Below is a small trained network, with its code and all its weights. Each question gives an input and a class and asks what happens when units are switched off, that is, made to give their printed mean instead of their output.

import numpy as np


def w(rows, s, z=0):
    codes = np.array(rows[::2]) - 128.0
    scale = np.full(codes.shape[1], s)
    scale[-1] = z or s
    return codes * scale


def f(y):
    return y / 2 * (1 + np.tanh(0.7978845608 * (y + 0.044715 * y**3)))


def log_softmax(a):
    a = a - a.max(-1, keepdims=True)
    return a - np.log(np.exp(a).sum(-1, keepdims=True))


def net(x, mask):
    res = np.array(x, float).reshape(1, 5) / 4 @ E
    y = f(res @ A[0][:, :-1].T + A[0][:, -1])
    res = res + np.where(mask, y, B[0][:, -1]) @ B[0][:, :-1]
    return log_softmax(res[-1] @ U[:, :-1].T + U[:, -1])


A, B = {}, {}
E = w([
[170,152,151,191,113,70,217,105,222],'x0',
[38,2,155,184,200,136,192,178,189],'x1',
[148,121,162,34,134,126,177,99,155],'x2',
[179,153,240,116,111,113,213,106,14],'x3',
[76,109,107,120,28,64,122,79,105],'x4',
],0.009)
A[0] = w([
[179,191,150,43,132,176,91,170,64,249],'n0',
[135,110,30,85,194,95,100,116,224,143],'n1',
[118,158,150,51,135,109,47,124,126,102],'n2',
[141,201,188,130,186,174,151,189,99,232],'n3',
[187,154,126,47,73,144,88,81,142,206],'n4',
[118,150,123,182,107,155,106,152,184,4],'n5',
[162,116,196,139,83,104,102,78,33,155],'n6',
[184,168,109,146,99,92,165,145,90,65],'n7',
[102,68,166,138,143,119,172,144,88,92],'n8',
[128,102,63,167,208,183,102,189,136,158],'n9',
[181,85,240,163,161,143,215,162,168,166],'n10',
[144,126,139,142,98,105,78,74,110,21],'n11',
[8,15,175,126,141,146,209,133,99,244],'n12',
[74,31,153,138,126,148,156,151,51,205],'n13',
[121,107,197,134,180,109,208,174,156,177],'n14',
],0.011,0.0047)
B[0] = w([
[190,162,76,46,140,121,143,46,221,228],'n0',
[15,35,75,183,1,189,122,175,182,220],'n1',
[214,150,126,116,131,205,197,14,132,168],'n2',
[149,142,183,15,183,116,144,81,208,200],'n3',
[164,138,152,179,72,126,241,77,123,208],'n4',
[20,108,58,172,186,127,142,146,156,152],'n5',
[105,121,207,91,139,76,98,206,194,204],'n6',
[134,107,220,82,150,69,59,110,192,168],'n7',
[151,162,82,103,223,126,144,78,173,168],'n8',
[100,202,170,74,225,208,95,171,127,220],'n9',
[228,212,185,70,229,61,176,58,148,228],'n10',
[214,179,142,119,149,88,142,105,146,144],'n11',
[165,221,202,51,191,116,123,198,250,250],'n12',
[154,143,139,39,156,114,116,154,229,200],'n13',
[176,190,141,116,244,117,172,69,163,209],'n14',
],0.0089,0.015)
U = w([
[119,146,177,168,73,108,111,145,141,134],'0',
[103,81,93,105,113,177,114,100,109,40],'1',
[202,174,153,106,156,111,153,107,123,231],'2',
[106,129,137,90,160,130,93,164,176,178],'3',
[80,57,180,86,142,146,44,134,39,1],'4',
[67,156,68,192,161,179,65,143,111,28],'5',
[98,79,192,166,105,155,45,169,4,1],'6',
[127,110,70,159,81,91,183,79,157,90],'7',
],0.013,0.0077)

Each question gives the input, the list of numbers given to net, and the class t.
The units are the neurons (one row each of A and B). Each row of codes is followed by its name. A weight is (code - 128) times the scale printed after its matrix; where a second scale follows, it is the last column's (A, B and U).
mask holds one flag per neuron, in row order. A switched-off neuron (its flag False) gives its mean, the last column of its row in B, instead of its output. The means were averaged over made-up inputs and are rounded, as every weight is.
A unit's drop is (log p(t) with every unit on - log p(t) with that unit switched off) / (log p(t) with every unit on - log p(t) with every unit switched off).
The circuit of an input: a set's keep is (log p(t) with only the set's units on - log p(t) with every unit switched off) / (log p(t) with every unit on - log p(t) with every unit switched off). Starting from the 12 units with the biggest drops (on a tie, the unit counted first), units are removed one at a time, each time the one whose removal leaves the highest keep (on an exact tie, the one counted first), for as long as the keep stays at least 0.8.
units of the circuit, in order: the units of the circuit, biggest drop first
k most important neurons: the k neurons with the biggest drops, biggest first
drop when u is switched off: that unit's drop, to one decimal
input [6,3,-3,-1,6], class 3: most important neuron	n4
input [-6,-2,-8,7,1], class 3: 3 most important neurons	n6; n10; n14
input [8,3,6,-4,5], class 7: units of the circuit, in order	n1; n9
input [7,-8,-5,-3,4], class 7: units of the circuit, in order	n12; n10; n9
input [7,-3,-6,-6,3], class 7: 2 most important neurons	n9; n12
input [6,-2,1,-6,-8], class 5: 2 most important neurons	n12; n1
input [1,-7,-7,-4,-1], class 7: 2 most important neurons	n12; n10
input [3,1,3,-2,-1], class 3: 2 most important neurons	n4; n2
input [-5,6,-6,6,0], class 3: 2 most important neurons	n13; n4
input [7,-5,-7,-3,5], class 7: 2 most important neurons	n12; n9
input [-3,5,-1,8,8], class 3: 3 most important neurons	n6; n13; n4
input [2,-5,-8,-4,-6], class 3: 2 most important neurons	n3; n9
input [0,-4,-8,1,7], class 0: 2 most important neurons	n10; n14
input [-6,6,6,7,8], class 3: units of the circuit, in order	n6
input [4,1,-8,-2,-8], class 3: drop when n5 is switched off	0.3
input [-3,-6,-1,-5,-3], class 7: drop when n10 is switched off	0.2
